Below are the code and all the weights of a small trained network. Each question names an input and a target symbol and asks about switching units off, where a switched-off unit gives its printed mean instead of its output.

import numpy as np


def w(rows, s, z=0):
    codes = np.array(rows[::2]) - 128.0
    scale = np.full(codes.shape[1], s)
    scale[-1] = z or s
    return codes * scale


def norm(h):
    return h / np.sqrt((h * h).mean(-1, keepdims=True) + 1e-5)


def f(y):
    return np.maximum(y, 0)


def softmax(a):
    e = np.exp(a - a.max(-1, keepdims=True))
    return e / e.sum(-1, keepdims=True)


def log_softmax(a):
    a = a - a.max(-1, keepdims=True)
    return a - np.log(np.exp(a).sum(-1, keepdims=True))


def net(x, mask):
    ids = ['ΞΦΨαεθπτ'.index(c) for c in x.split()]
    T = len(ids)
    res = E[ids] + P[:T]
    u = 0
    for l in range(2):
        q, k, v = (norm(res) @ M[l].T for M in (Q, K, V))
        z = softmax(np.where(np.tri(T) > 0, q @ k.T / 4**0.5, -1e9)) @ v
        res = res + np.where(mask[u], z, O[l][:, -1]) @ O[l][:, :-1]
        u += 1
        y = f(norm(res) @ A[l][:, :-1].T + A[l][:, -1])
        res = res + np.where(mask[u : u + 8], y, B[l][:, -1]) @ B[l][:, :-1]
        u += 8
    return log_softmax(norm(res)[-1] @ U[:, :-1].T + U[:, -1])


Q, K, V, O, A, B = {}, {}, {}, {}, {}, {}
E = w([
[106,240,141,81,93],'Ξ',
[94,114,65,227,23],'Φ',
[143,255,122,129,161],'Ψ',
[102,135,43,110,155],'α',
[238,126,131,181,122],'ε',
[25,179,203,165,115],'θ',
[138,29,138,193,211],'π',
[245,204,57,106,150],'τ',
],0.0084)
P = w([
[217,3,137,118,114],'0',
[240,109,130,181,171],'1',
[161,156,129,171,158],'2',
[139,168,125,175,167],'3',
[130,168,125,175,170],'4',
[132,162,124,175,171],'5',
[136,156,123,177,173],'6',
[131,154,123,174,175],'7',
[136,154,116,178,176],'8',
],0.0054)
Q[0] = w([
[115,133,73,67,17],'L0H0',
[182,117,137,165,76],'L0H0',
[181,180,204,204,153],'L0H0',
[123,78,208,38,4],'L0H0',
],0.011)
K[0] = w([
[134,220,122,127,203],'L0H0',
[206,133,156,119,109],'L0H0',
[206,70,129,177,60],'L0H0',
[192,156,208,120,255],'L0H0',
],0.012)
V[0] = w([
[129,96,117,2,174],'L0H0',
[151,204,102,205,247],'L0H0',
[148,173,167,72,175],'L0H0',
[81,117,109,161,141],'L0H0',
],0.0087)
O[0] = w([
[148,203,178,148,254,2],'L0H0',
[181,168,145,251,38,138],'L0H0',
[218,115,194,182,161,19],'L0H0',
[144,86,60,128,119,157],'L0H0',
],0.0067,0.0074)
A[0] = w([
[237,141,118,120,72,166],'L0N0',
[185,165,132,188,129,171],'L0N1',
[144,157,95,18,67,89],'L0N2',
[47,195,105,171,105,106],'L0N3',
[180,185,79,50,123,176],'L0N4',
[146,75,210,153,82,93],'L0N5',
[186,130,85,210,170,95],'L0N6',
[1,139,216,224,158,1],'L0N7',
],0.0098,0.0028)
B[0] = w([
[118,113,119,8,106,207],'L0N0',
[120,182,174,126,59,224],'L0N1',
[162,77,179,234,94,227],'L0N2',
[140,93,51,144,133,253],'L0N3',
[85,179,57,86,153,178],'L0N4',
[132,80,108,86,169,161],'L0N5',
[212,147,90,184,132,242],'L0N6',
[196,101,16,31,131,207],'L0N7',
],0.013,0.0043)
Q[1] = w([
[193,82,6,140,52],'L1H0',
[155,194,183,177,164],'L1H0',
[132,145,169,175,167],'L1H0',
[140,112,82,57,181],'L1H0',
],0.019)
K[1] = w([
[155,122,226,51,248],'L1H0',
[223,176,68,153,30],'L1H0',
[153,143,113,172,112],'L1H0',
[91,135,90,55,195],'L1H0',
],0.016)
V[1] = w([
[213,135,150,102,245],'L1H0',
[210,155,90,192,68],'L1H0',
[108,78,254,191,159],'L1H0',
[100,160,19,243,127],'L1H0',
],0.011)
O[1] = w([
[190,139,74,200,191,253],'L1H0',
[212,206,148,77,80,158],'L1H0',
[192,45,163,207,59,109],'L1H0',
[91,252,173,164,87,131],'L1H0',
],0.011,0.0048)
A[1] = w([
[122,129,154,97,176,92],'L1N0',
[91,159,96,96,13,213],'L1N1',
[167,30,202,60,167,147],'L1N2',
[243,53,113,99,254,92],'L1N3',
[153,200,143,58,64,254],'L1N4',
[51,200,121,172,213,226],'L1N5',
[106,87,18,81,162,153],'L1N6',
[83,227,55,147,148,200],'L1N7',
],0.011,0.0018)
B[1] = w([
[150,179,108,118,117,131],'L1N0',
[138,67,227,151,169,247],'L1N1',
[176,126,37,194,49,156],'L1N2',
[40,110,164,168,252,235],'L1N3',
[64,112,185,148,207,201],'L1N4',
[92,29,74,168,169,154],'L1N5',
[206,154,184,95,41,254],'L1N6',
[69,148,110,139,23,208],'L1N7',
],0.014,0.0076)
U = w([
[103,103,125,180,248,188],'Ξ',
[6,121,228,115,136,43],'Φ',
[198,126,238,106,165,26],'Ψ',
[20,177,70,133,128,39],'α',
[175,109,71,28,155,85],'ε',
[117,43,137,149,66,255],'θ',
[206,192,108,209,109,71],'π',
[108,201,159,49,121,176],'τ',
],0.012,0.0022)

Each question gives the input, a string of symbols that net reads in full, and the target symbol t.
The units are the heads (4 rows each of Q, K, V and O) and the neurons (one row each of A and B). Each row of codes is followed by its name. A weight is (code - 128) times the scale printed after its matrix; where a second scale follows, it is the last column's (O, A, B and U).
mask holds one flag per unit, layer by layer, with each layer's heads first. A switched-off unit (its flag False) gives its mean, the last column of its rows in O or B, instead of its output. The means were averaged over made-up inputs and are rounded, as every weight is.
A unit's drop is (log p(t) with every unit on - log p(t) with that unit switched off) / (log p(t) with every unit on - log p(t) with every unit switched off).
The circuit of an input: a set's keep is (log p(t) with only the set's units on - log p(t) with every unit switched off) / (log p(t) with every unit on - log p(t) with every unit switched off). Starting from the 12 units with the biggest drops (on a tie, the unit counted first), units are removed one at a time, each time the one whose removal leaves the highest keep (on an exact tie, the one counted first), for as long as the keep stays at least 0.8.
circuit, biggest first: the units of the circuit, biggest drop first
k most important neurons: the k neurons with the biggest drops, biggest first
top k neurons in layer l: the k neurons of layer l with the biggest drops, biggest first
input α π θ π θ π π, target α: circuit, biggest first	L1H0, L1N7
input τ π Ξ, target τ: circuit, biggest first	L1H0
input π θ θ Ξ, target Φ: 4 most important neurons	L0N6, L0N0, L1N4, L1N1
input α Φ α π Ψ π α θ, target α: circuit, biggest first	L1H0, L0H0
input π π π Φ π π π Ψ Φ, target π: circuit, biggest first	L0H0, L1H0
input π Φ π θ θ Ξ, target π: 2 most important neurons	L0N3, L0N2
input α π θ Φ π θ π π, target α: circuit, biggest first	L1H0, L0N6, L0H0
input π Φ θ θ, target π: 2 most important neurons	L0N3, L0N2
input π Ψ θ π θ π θ Ψ, target α: 2 most important neurons	L1N7, L0N2
input π Φ π, target π: circuit, biggest first	L1H0, L0H0, L0N0
input π ε α Ψ Ψ π, target π: circuit, biggest first	L0H0, L1H0
input θ θ π π π ε, target Ψ: 4 most important neurons	L0N2, L0N1, L0N6, L0N0
input Ξ θ Ψ π α π Ξ, target Ξ: top 2 neurons in layer 0	L0N3, L0N6
input Ψ θ Ξ, target Ψ: top 2 neurons in layer 0	L0N3, L0N4
input Ξ α θ, target Ξ: circuit, biggest first	L0H0, L1N3
input Φ Φ π π θ Ψ θ τ α, target Φ: circuit, biggest first	L1H0, L1N1
input α α Ψ Φ, target α: circuit, biggest first	L1H0, L0H0
input Ξ Ξ τ Ψ π π, target Ξ: top neuron in layer 0	L0N7
input α π Φ π Φ Φ, target α: 2 most important neurons	L0N6, L1N7
input ε Φ Ψ, target ε: circuit, biggest first	L1H0, L0N0
input θ Ξ τ, target θ: top 3 neurons in layer 0	L0N6, L0N2, L0N3
input π α π α Ξ, target π: circuit, biggest first	L0H0
input α π α ε Φ π Ξ θ, target α: circuit, biggest first	L1H0, L0N6, L0H0
input Ψ Φ Ψ, target Ψ: 4 most important neurons	L0N1, L1N1, L0N6, L1N4
input ε θ θ Φ α θ Φ π π, target ε: 2 most important neurons	L0N0, L1N6
